Below are the code and all the weights of a small trained network. Each question names an input and a class and asks about switching units off, where a switched-off unit gives its printed mean instead of its output.

import numpy as np


def w(rows, s, z=0):
    codes = np.array(rows[::2]) - 128.0
    scale = np.full(codes.shape[1], s)
    scale[-1] = z or s
    return codes * scale


def norm(h):
    return h / np.sqrt((h * h).mean(-1, keepdims=True) + 1e-5)


def f(y):
    return y / 2 * (1 + np.tanh(0.7978845608 * (y + 0.044715 * y**3)))


def log_softmax(a):
    a = a - a.max(-1, keepdims=True)
    return a - np.log(np.exp(a).sum(-1, keepdims=True))


def net(x, mask):
    res = np.array(x, float).reshape(1, 8) / 4 @ E
    u = 0
    for l in range(2):
        y = f(norm(res) @ A[l][:, :-1].T + A[l][:, -1])
        res = res + np.where(mask[u : u + 9], y, B[l][:, -1]) @ B[l][:, :-1]
        u += 9
    return log_softmax(norm(res)[-1] @ U[:, :-1].T + U[:, -1])


A, B = {}, {}
E = w([
[128,125,136,127,123],'x0',
[127,123,125,126,133],'x1',
[129,133,122,124,123],'x2',
[178,191,193,195,114],'x3',
[156,191,110,75,177],'x4',
[127,131,126,129,122],'x5',
[124,128,128,123,128],'x6',
[2,199,108,195,167],'x7',
],0.0065)
A[0] = w([
[84,76,149,169,32,97],'0.n1',
[132,104,114,117,135,1],'0.n2',
[149,250,97,29,177,180],'0.n3',
[2,174,122,178,193,51],'0.n4',
[173,69,142,91,129,128],'0.n5',
[133,61,164,154,140,143],'0.n6',
[76,71,154,190,33,119],'0.n7',
[180,172,169,188,104,16],'0.n8',
[111,60,162,159,44,145],'0.n9',
],0.0078,0.0023)
B[0] = w([
[167,120,120,177,228,177],'0.n1',
[88,93,82,122,115,113],'0.n2',
[167,55,121,253,195,226],'0.n3',
[201,120,93,135,20,253],'0.n4',
[109,201,76,133,89,185],'0.n5',
[159,197,127,124,150,152],'0.n6',
[185,146,92,143,218,195],'0.n7',
[111,141,226,54,141,159],'0.n8',
[167,161,105,138,163,188],'0.n9',
],0.0066,0.0053)
A[1] = w([
[181,178,193,122,61,178],'1.n1',
[110,63,69,86,126,253],'1.n2',
[57,129,115,142,159,136],'1.n3',
[61,176,126,183,146,82],'1.n4',
[193,69,154,106,112,8],'1.n5',
[231,166,151,167,132,234],'1.n6',
[2,181,130,183,148,195],'1.n7',
[127,140,205,172,213,132],'1.n8',
[69,156,88,145,146,14],'1.n9',
],0.0094,0.0025)
B[1] = w([
[40,104,113,105,129,181],'1.n1',
[38,194,255,175,140,177],'1.n2',
[184,116,177,49,148,129],'1.n3',
[187,73,142,97,110,142],'1.n4',
[203,203,71,168,89,146],'1.n5',
[57,108,111,122,122,254],'1.n6',
[238,109,131,1,91,152],'1.n7',
[100,111,107,85,162,171],'1.n8',
[169,138,183,148,109,128],'1.n9',
],0.0072,0.0095)
U = w([
[100,126,128,152,128,251],'0',
[251,146,127,96,2,96],'1',
[87,111,130,161,133,181],'2',
[85,137,132,174,140,147],'3',
[207,79,155,178,235,57],'4',
[19,129,246,106,134,1],'5',
],0.0078,0.0054)

Each question gives the input, the list of numbers given to net, and the class t.
The units are the neurons (one row each of A and B). Each row of codes is followed by its name. A weight is (code - 128) times the scale printed after its matrix; where a second scale follows, it is the last column's (A, B and U).
mask holds one flag per neuron, layer by layer. A switched-off neuron (its flag False) gives its mean, the last column of its row in B, instead of its output. The means were averaged over made-up inputs and are rounded, as every weight is.
A unit's drop is (log p(t) with every unit on - log p(t) with that unit switched off) / (log p(t) with every unit on - log p(t) with every unit switched off).
The circuit of an input: a set's keep is (log p(t) with only the set's units on - log p(t) with every unit switched off) / (log p(t) with every unit on - log p(t) with every unit switched off). Starting from the 12 units with the biggest drops (on a tie, the unit counted first), units are removed one at a time, each time the one whose removal leaves the highest keep (on an exact tie, the one counted first), for as long as the keep stays at least 0.8.
units of the circuit, in order: the units of the circuit, biggest drop first
top k neurons: the k neurons with the biggest drops, biggest first
k most important neurons of layer l: the k neurons of layer l with the biggest drops, biggest first
input [-3,2,-7,-2,6,-2,-7,1], class 4: units of the circuit, in order -> [0.n3]
input [5,3,-4,7,5,3,1,6], class 5: 2 most important neurons of layer 1 -> [1.n1; 1.n5]
input [1,3,1,-4,-4,3,3,7], class 1: units of the circuit, in order -> [1.n7; 1.n6]
input [0,5,-6,-8,-6,2,6,4], class 5: 3 most important neurons of layer 1 -> [1.n2; 1.n3; 1.n7]
input [5,4,-2,-5,-5,3,0,7], class 1: units of the circuit, in order -> [1.n7; 1.n6]
input [0,0,-3,-6,-1,2,-5,3], class 5: units of the circuit, in order -> [1.n2; 1.n3]
input [7,-2,-3,-4,-8,-2,2,6], class 4: units of the circuit, in order -> [0.n7; 1.n6; 1.n7]
input [-6,0,-7,8,4,-1,5,-7], class 5: units of the circuit, in order -> [1.n1; 0.n4; 1.n6]
input [2,4,-4,4,-7,-2,-7,7], class 1: 3 most important neurons of layer 1 -> [1.n7; 1.n2; 1.n4]
input [5,1,0,-7,6,-3,7,-6], class 5: 2 most important neurons of layer 1 -> [1.n2; 1.n7]
input [7,1,8,3,3,-4,-7,-5], class 0: units of the circuit, in order -> [1.n1; 1.n6; 0.n4; 0.n5]
input [-4,2,5,7,-3,4,0,2], class 5: 2 most important neurons of layer 0 -> [0.n8; 0.n3]
input [-7,0,-3,4,-8,-2,0,8], class 1: top 2 neurons -> [1.n7; 0.n3]
input [4,3,0,3,0,6,-2,7], class 1: units of the circuit, in order -> [1.n7]
input [-2,4,2,-7,3,6,0,7], class 1: top 3 neurons -> [1.n7; 1.n6; 1.n1]
input [5,3,-6,-7,7,6,5,4], class 4: top 3 neurons -> [0.n3; 1.n6; 1.n1]
input [-2,2,2,0,-5,0,2,-2], class 4: 2 most important neurons of layer 0 -> [0.n1; 0.n7]
input [1,-1,0,-8,5,2,2,6], class 5: 2 most important neurons of layer 0 -> [0.n4; 0.n5]
input [4,2,-2,-1,8,5,-5,4], class 4: top 2 neurons -> [0.n3; 1.n1]
input [-5,4,-2,0,-6,6,-1,6], class 1: units of the circuit, in order -> [1.n7]
input [-3,-5,-2,4,7,6,3,6], class 4: top 2 neurons -> [0.n3; 0.n5]
input [-5,5,2,-5,-7,-6,-8,5], class 4: 4 most important neurons of layer 1 -> [1.n6; 1.n1; 1.n3; 1.n7]
input [-5,5,-8,-3,-6,2,7,7], class 1: top 2 neurons -> [1.n7; 0.n3]
input [-3,-8,5,-8,0,7,-2,8], class 1: top 3 neurons -> [1.n7; 1.n6; 1.n1]
